Below is a small trained network, with its code and all its weights. Each question gives an input and a target symbol and asks what happens when units are switched off, that is, made to give their printed mean instead of their output.

import numpy as np


def w(rows, s, z=0):
    codes = np.array(rows[::2]) - 128.0
    scale = np.full(codes.shape[1], s)
    scale[-1] = z or s
    return codes * scale


def norm(h):
    return h / np.sqrt((h * h).mean(-1, keepdims=True) + 1e-5)


def f(y):
    return y / 2 * (1 + np.tanh(0.7978845608 * (y + 0.044715 * y**3)))


def softmax(a):
    e = np.exp(a - a.max(-1, keepdims=True))
    return e / e.sum(-1, keepdims=True)


def log_softmax(a):
    a = a - a.max(-1, keepdims=True)
    return a - np.log(np.exp(a).sum(-1, keepdims=True))


def net(x, mask):
    ids = ['ΓΘΞΣαβετ'.index(c) for c in x.split()]
    T = len(ids)
    res = E[ids] + P[:T]
    q, k, v = (norm(res) @ M[0].T for M in (Q, K, V))
    z = softmax(np.where(np.tri(T) > 0, q @ k.T / 4**0.5, -1e9)) @ v
    res = res + np.where(mask[0], z, O[0][:, -1]) @ O[0][:, :-1]
    y = f(norm(res) @ A[0][:, :-1].T + A[0][:, -1])
    res = res + np.where(mask[1:9], y, B[0][:, -1]) @ B[0][:, :-1]
    return log_softmax(norm(res)[-1] @ U[:, :-1].T + U[:, -1])


Q, K, V, O, A, B = {}, {}, {}, {}, {}, {}
E = w([
[141,85,207,160,59,103,114,117],'Γ',
[125,109,128,91,118,160,118,125],'Θ',
[211,68,106,99,131,134,108,79],'Ξ',
[190,131,180,134,134,138,158,75],'Σ',
[187,134,127,111,121,171,146,112],'α',
[68,188,131,253,198,107,100,220],'β',
[135,135,158,70,169,137,106,100],'ε',
[94,171,193,124,153,215,168,116],'τ',
],0.021)
P = w([
[63,104,95,177,160,108,135,161],'0',
[104,122,119,134,103,155,93,83],'1',
[119,141,129,100,95,149,64,65],'2',
[122,149,144,98,98,157,48,96],'3',
[131,161,144,87,93,156,35,110],'4',
[148,185,152,78,91,166,31,132],'5',
[152,198,154,91,93,163,11,124],'6',
[161,215,167,86,103,170,1,157],'7',
[169,225,180,77,106,163,7,114],'8',
],0.009)
Q[0] = w([
[60,145,101,255,238,52,63,235],'H1',
[210,133,190,128,146,187,2,103],'H1',
[145,146,36,145,149,45,195,205],'H1',
[83,91,92,101,120,71,203,152],'H1',
],0.0097)
K[0] = w([
[153,255,202,133,55,153,53,184],'H1',
[84,80,158,231,208,166,155,220],'H1',
[136,189,254,25,63,222,39,50],'H1',
[195,60,106,42,94,200,130,15],'H1',
],0.0071)
V[0] = w([
[193,142,64,114,204,147,144,124],'H1',
[96,71,62,98,144,167,75,183],'H1',
[113,153,124,146,72,210,146,140],'H1',
[185,52,98,171,57,2,94,157],'H1',
],0.015)
O[0] = w([
[68,85,55,188,252,100,202,205,157],'H1',
[115,179,160,117,142,57,234,75,187],'H1',
[103,133,18,129,51,173,156,68,84],'H1',
[254,176,117,188,130,108,92,138,255],'H1',
],0.013,0.0068)
A[0] = w([
[70,190,141,159,155,74,72,202,106],'N1',
[177,141,98,17,132,83,81,89,69],'N2',
[159,28,121,96,185,209,30,210,59],'N3',
[28,117,160,158,185,172,194,95,254],'N4',
[185,154,116,211,244,51,149,169,97],'N5',
[140,192,169,143,78,89,100,64,156],'N6',
[125,145,110,184,141,138,229,49,61],'N7',
[112,224,119,43,146,117,91,108,140],'N8',
],0.012,0.0051)
B[0] = w([
[117,112,126,97,85,86,171,102,162],'N1',
[140,175,116,118,127,125,198,127,164],'N2',
[140,146,163,134,69,133,220,163,145],'N3',
[226,142,123,131,132,131,99,129,183],'N4',
[105,115,166,250,136,133,159,92,249],'N5',
[91,157,103,125,146,100,138,177,197],'N6',
[138,93,56,107,96,139,116,162,146],'N7',
[127,182,140,131,109,111,143,126,160],'N8',
],0.021,0.015)
U = w([
[191,178,109,113,138,167,56,105,160],'Γ',
[163,141,91,60,123,65,254,57,3],'Θ',
[112,113,141,182,171,123,163,49,203],'Ξ',
[149,78,138,110,88,161,194,191,38],'Σ',
[143,90,5,107,185,119,107,178,159],'α',
[55,142,98,92,165,70,92,183,171],'β',
[171,64,173,34,205,88,142,120,102],'ε',
[73,83,121,82,132,175,116,36,205],'τ',
],0.0084,0.0042)

Each question gives the input, a string of symbols that net reads in full, and the target symbol t.
The units are the heads (4 rows each of Q, K, V and O) and the neurons (one row each of A and B). Each row of codes is followed by its name. A weight is (code - 128) times the scale printed after its matrix; where a second scale follows, it is the last column's (O, A, B and U).
mask holds one flag per unit, heads first, then neurons. A switched-off unit (its flag False) gives its mean, the last column of its rows in O or B, instead of its output. The means were averaged over made-up inputs and are rounded, as every weight is.
A unit's drop is (log p(t) with every unit on - log p(t) with that unit switched off) / (log p(t) with every unit on - log p(t) with every unit switched off).
The circuit of an input: a set's keep is (log p(t) with only the set's units on - log p(t) with every unit switched off) / (log p(t) with every unit on - log p(t) with every unit switched off). Starting from all 9 units, units are removed one at a time, each time the one whose removal leaves the highest keep (on an exact tie, the one counted first), for as long as the keep stays at least 0.8.
circuit, biggest first: the units of the circuit, biggest drop first
k most important neurons: the k neurons with the biggest drops, biggest first
drop of u: that unit's drop, to one decimal
input Γ Γ Γ Σ Ξ β Σ Σ, target Θ: circuit, biggest first -> H1, N5
input Σ Γ Θ Γ Ξ Γ β, target β: circuit, biggest first -> H1, N5, N6, N4
input τ ε Γ ε Σ, target τ: circuit, biggest first -> H1
input Γ ε τ β, target Γ: circuit, biggest first -> H1, N4, N5
input Σ Ξ Γ Ξ Ξ Θ Ξ, target Σ: circuit, biggest first -> N3, H1
input Γ β τ, target Γ: circuit, biggest first -> N4, N5, H1
input Σ τ Ξ, target Σ: circuit, biggest first -> H1, N3
input ε Γ Ξ Σ Σ Σ, target ε: 2 most important neurons -> N5, N4
input Γ Ξ β Ξ ε Ξ Γ Ξ α, target Θ: circuit, biggest first -> H1, N2
input α Ξ ε ε, target α: 2 most important neurons -> N4, N5
input τ τ Ξ Ξ Θ τ, target τ: drop of H1 -> 1.2
input ε Ξ τ Γ Γ β, target β: drop of N7 -> 0.0
input Γ Γ Ξ α, target Γ: drop of H1 -> 1.2
input τ Ξ Ξ Γ, target τ: drop of N5 -> 0.0
input Ξ β Γ Ξ Ξ ε, target Θ: circuit, biggest first -> N2
